26 35 48 9 16 -9
22 4 19 -30 -26 5
gives -30

-19 -22 33 13 13 -29
-18 1 -62 17 30 -31
gives 17

15 15 26 45 -8 -47 -36
-2 10 -11 40 17 -44 -6
gives 17

0 26 -46 40 -21
2 -17 -18 -62 -21
gives -18

2 43 12 -32
-5 51 15 -38
gives 51

19 9 2 16 -1 -21 4
-18 -10 17 33 44 19 52
gives 44

16 -7 -51 6 16
10 15 -54 14 18
gives -54

36 34 -6 22 -63
44 -9 49 -42 -6
gives 49

56 -10 -47 11
22 -5 -9 14
gives -5

-45 -9 -13 32 1 24 -2
-24 -38 -15 -25 11 -2 49
gives 11
---
[[5570 6616 1729 8017 5631]
 [1736 6762 6396 4695 6522]] >> 5570

[[911 674 329 906 521]
 [788 931 936 971 844]
 [522 235 355 778 981]] >> 788

[[5 5 7 3 4 4 3]
 [7 5 5 6 3 4 3]
 [5 4 7 5 1 3 4]] >> 7

[[424 850 385 501 130]
 [583 521 474 563 562]
 [565 475 463 794 655]] >> 583

[[-30   9   3 -15  21]
 [ 10  32   0   3 -48]] >> -30

[[ 384  319  194  138 -242 -611 -365]
 [ 355  566   41  346   58  -10 -158]] >> 384

[[4359 4142 7977 6504]
 [5582 4206 2203 3661]
 [6295 5247 4113 5193]] >> 5582
---
-0.185  -0.004  -0.064  -0.050  -0.161   0.103   0.106 -> -0.050

-0.3   0.5  -0.7   0.8
 1.0   2.1  -0.6  -1.2
-> 1.0

-10.164  -15.595  -14.925   -9.059  -12.321   20.880
 10.553  -16.206  -15.136    7.373    0.151  -13.080
-> -15.136

 0.05  -0.02  -0.11   0.09   0.16   0.13 -> -0.11

 -1.3   16.7   -7.8  -10.9 -> -1.3

-11.228   -2.158    2.459   10.258   14.702    2.731 -> 2.459

 0.2  -0.3   1.3   0.8
-1.3  -0.9  -1.4  -1.3
 0.4   0.0   0.4   1.1
-> 0.4

  91.767   175.140   113.881   -94.732   -25.522  -159.781 -> 113.881
---
[[ 16  16   4  17  49]
 [-46  47   2 -31 -25]
 [-40   2 -29  45  -8]] 49, 47

[-17 -12 -11  62] 62, -11

[-38 -46 -63  62   1  48] 62, 48

[-8 35 53 33 31] 53, 35

[[ 32  15  36 -16  52  41 -19]
 [  7  10  11 -53  46  15 -33]] 52, 46

[ -9  37  12 -64  62] 62, 37

[[  1   5   6  15   0   5  48]
 [ 18  22  19  29  20  20  38]
 [-20 -21 -23 -23 -19 -21 -33]] 48, 38
---
-27 -3 -38 10 21 24 47
-32 29 9 -33 -64 2 -24
-35 -57 3 14 -21 -42 30
out -21

-53 -36 0 0 60 37
7 1 -10 -10 -30 -23
-48 -30 2 1 57 35
out 1

-19 -30 -14 53 -33 -37 -8
12 1 18 2 25 0 33
35 38 -50 -28 -21 43 32
out -21

-22 3 0 -4 -15 1 2
-22 -28 14 -6 51 -32 8
-22 -11 3 27 -4 13 30
out -4

-23 -13 -33 7 -41 -11
6 -15 -50 -11 -11 27
-47 -23 -1 60 -37 -42
out 60

3 4 -3 -6 -5 20 4
54 22 -3 -20 -5 29 11
3 -19 -3 -6 -35 1 -11
out -35
---
array([[4770, 2516, 5296, 4119, 6923, 6764, 7491],
       [6458, 3012, 4067, 5383, 4471, 8545, 5629]]): 8545

array([[ 851, -670, -519, -490,  700, -639, -821],
       [-377, -910, -842, -708, -347, -601, -633],
       [ 654,  -88, -319, -382,  711, -354, -282]]): -354

array([[5956, 4061, 4759, 4744, 4754, 5124, 6560],
       [5528, 3078, 5344, 4290, 5352, 4153, 8417]]): 4153

array([[ -2, -33,  25,  21,  14, -31,  39],
       [ 25, -17, -28,  33, -18, -25,  34]]): -25

array([2, 7, 7, 7, 7]): 7

array([110, 122,  83, 206,  51, 183]): 51
---
-214  -638  -195  -190   254
-242   509  -589   703   899
   1   -47  -219   201   655
out 899, 703

 3  49  11  79 out 79, 49

 738  -392   190  -581 out 738, 190

5416  4431  2915  8066  9839  2293 out 9839, 8066

  -1   567  -691  -939 out 567, -1

73  11  48  78 out 78, 73

3129  7758  5662  6360  2986 out 7758, 6360

61  50  52  73  50  75  18 out 75, 73

302  297  272  557  486  437  780
226  131  401  428  482   32   93
out 780, 557

2388  5906  5372  4693  2445  5080  4025
5072  2354  2822  8645  3096  5980  3479
7483  7190  3744  6480  5667  4717  7722
out 8645, 7722
---
[-5, -25, 59, 32, 17] --> 17

[[-17, 62, -34, 18, 18],
 [35, -26, -30, 3, -23]] --> -26

[[16, -22, -17, -46, 19, 14],
 [12, -15, -12, -32, 13, 10]] --> -22

[-57, 32, -13, -48, -3, -7, 20] --> -13

[[-6, 21, 28, 34],
 [-50, 21, 28, 34],
 [-24, 21, 28, 34]] --> -6

[-47, 50, -20, 14, 59, -42, 2] --> -20

[-8, 11, -20, 15, 52] --> 11

[-47, -27, -3, 25, 8] --> -3

[35, 29, 12, 60, -29] --> 29

[45, -21, -49, -25, 15] --> -21
---
[570, -254, -894, 365] ==> -894
[4405, 8826, 4880, 2286] ==> 4880
[2, 7, 8, 1] ==> 8
[5454, 8613, 4115, 2652] ==> 4115
[-247, -631, 726, -469] ==> 726
[758, 681, -608, -520] ==> -608
[248, 64, 35, 25] ==> 35
[34, 14, -46, 44] ==> -46
---
[[ 810 -519  725  647]
 [ 927  858 -433 -192]]
647

[ 11  23  28 -44  27 -12]
23

[9605 3523 1885 5538 1625 8344]
3523

[[5251 2378 3524 5683]
 [5386 5800 6846 8340]
 [4523 7345 7928 8946]]
8340

[-899  557 -358 -609 -567]
-899

[[3994 4555 6771 7159 4427]
 [4965 4896 6712 6719 4397]
 [3171 3670 8449 7124 2995]]
3171
---
[[  6  12  16  19 -15 -32  20   3  27]
 [ 24  -4  21   0  -3 -22  -5  41 -37]
 [-17   4  52  -3  20 -14   7 -20  -4]
 [-19   5   0  -1 -15  -6  -8  -6  10]
 [ 32  31   0  12 -20   3 -13 -19  14]
 [ 27 -38  27 -62   0  -7   7 -21   3]
 [ 29  35   4  -4 -17  17   6 -20  -7]
 [-19  13 -22 -22  -9 -31 -16 -21 -10]
 [-17   7  11 -40  -7  15  20   6  20]] gives 3

[[-30 -14  25   9  -3  10  13 -35 -33 -20]
 [-41 -15  55  12 -11  25  26 -16 -30 -29]
 [-55   5  -4  23   5   2  17   8 -22  -9]
 [ 34  12 -50  -9   8 -24 -18  18  23  22]
 [ 29   6 -20  -9 -10  -8 -14   4  11  18]
 [-42 -17  58  12 -19  24  34  -5 -43 -42]
 [ -2  17 -47   5   7 -17 -11  15  14  26]
 [ 24  14 -28 -10   0 -11 -16  15  23  21]
 [ 11  10 -16  -8  -9  -8  -4  14   1   4]
 [-13  19 -36   3  -2 -16   6  37  -2   3]] gives -33

[[ -3  21  -9 -31 -17  23  -7  -9   1]
 [-31   1  23   5 -16  14  -6 -16 -40]
 [-26  19  12 -25 -25  30  -8 -21 -29]
 [-13 -17  -4  31  19  -5   5   5   4]
 [-40  16   8   0  -2  19   6  -1 -13]
 [-46  10  11   3  -2  24   4 -10 -22]
 [ -8 -15  -7  29  19  -7   5   9  10]
 [-37   8  16  -9 -16  29  -5 -24 -35]] gives -9

[[-33  22 -13  33  12 -15  16  15  31]
 [-20   0 -32  41  14 -46 -30   1  15]
 [ 13  -4  -9  27  53 -22   4 -14  -8]
 [ 20  -1   5  13  57   1  27 -15 -14]
 [-39   8 -17  -4 -39   8 -18  14  22]
 [-10 -18 -22 -21 -35   5 -51  -7  -8]
 [-37   6 -17  -8 -40  11 -19  12  19]
 [-33  16  -4  -2 -17  18  13  14  21]
 [ 10   2  -5  28  55 -17  16 -11  -4]
 [ 26 -15   9 -27  25  30   7 -22 -30]
 [  5   6  15 -15  22  35  36  -5  -7]] gives 15

[[-63 -39  56   6 -40 -18 -28 -26]
 [  3   4 -57 -13  53  48  56   0]
 [-52  -6 -43  29 -48  12 -63  55]
 [-21  35  33 -55 -45 -55  36 -47]
 [ -9 -43  13  54  14   9  -4 -37]
 [ 56 -18  -2 -20  40 -34 -49  38]
 [ -8 -15  42 -11 -30 -45 -42  49]] gives -28

[[ 20   0 -50  14 -36 -13 -21 -50 -14 -40  10   0  23 -56   7]
 [ -7  -1  11  15   2  -5  24   8  14   9  18  18  14  -2   1]
 [ 12  -1 -25  23 -23  41  37 -28 -25 -23  13   8  21  -1 -49]
 [-29  -1 -21  -9   3  -3  24 -26 -25 -23  40 -11  -7   3 -14]
 [ -1   0  24   2  10 -33 -17  25  34  24  -5  12   3 -12  40]
 [-31   1 -21 -33  10 -53 -37 -21  -9 -19  23 -27 -26 -21  44]
 [ 45  -1   8  47 -27  22  12  10  28  13 -22  39  46 -24 -10]] gives -56
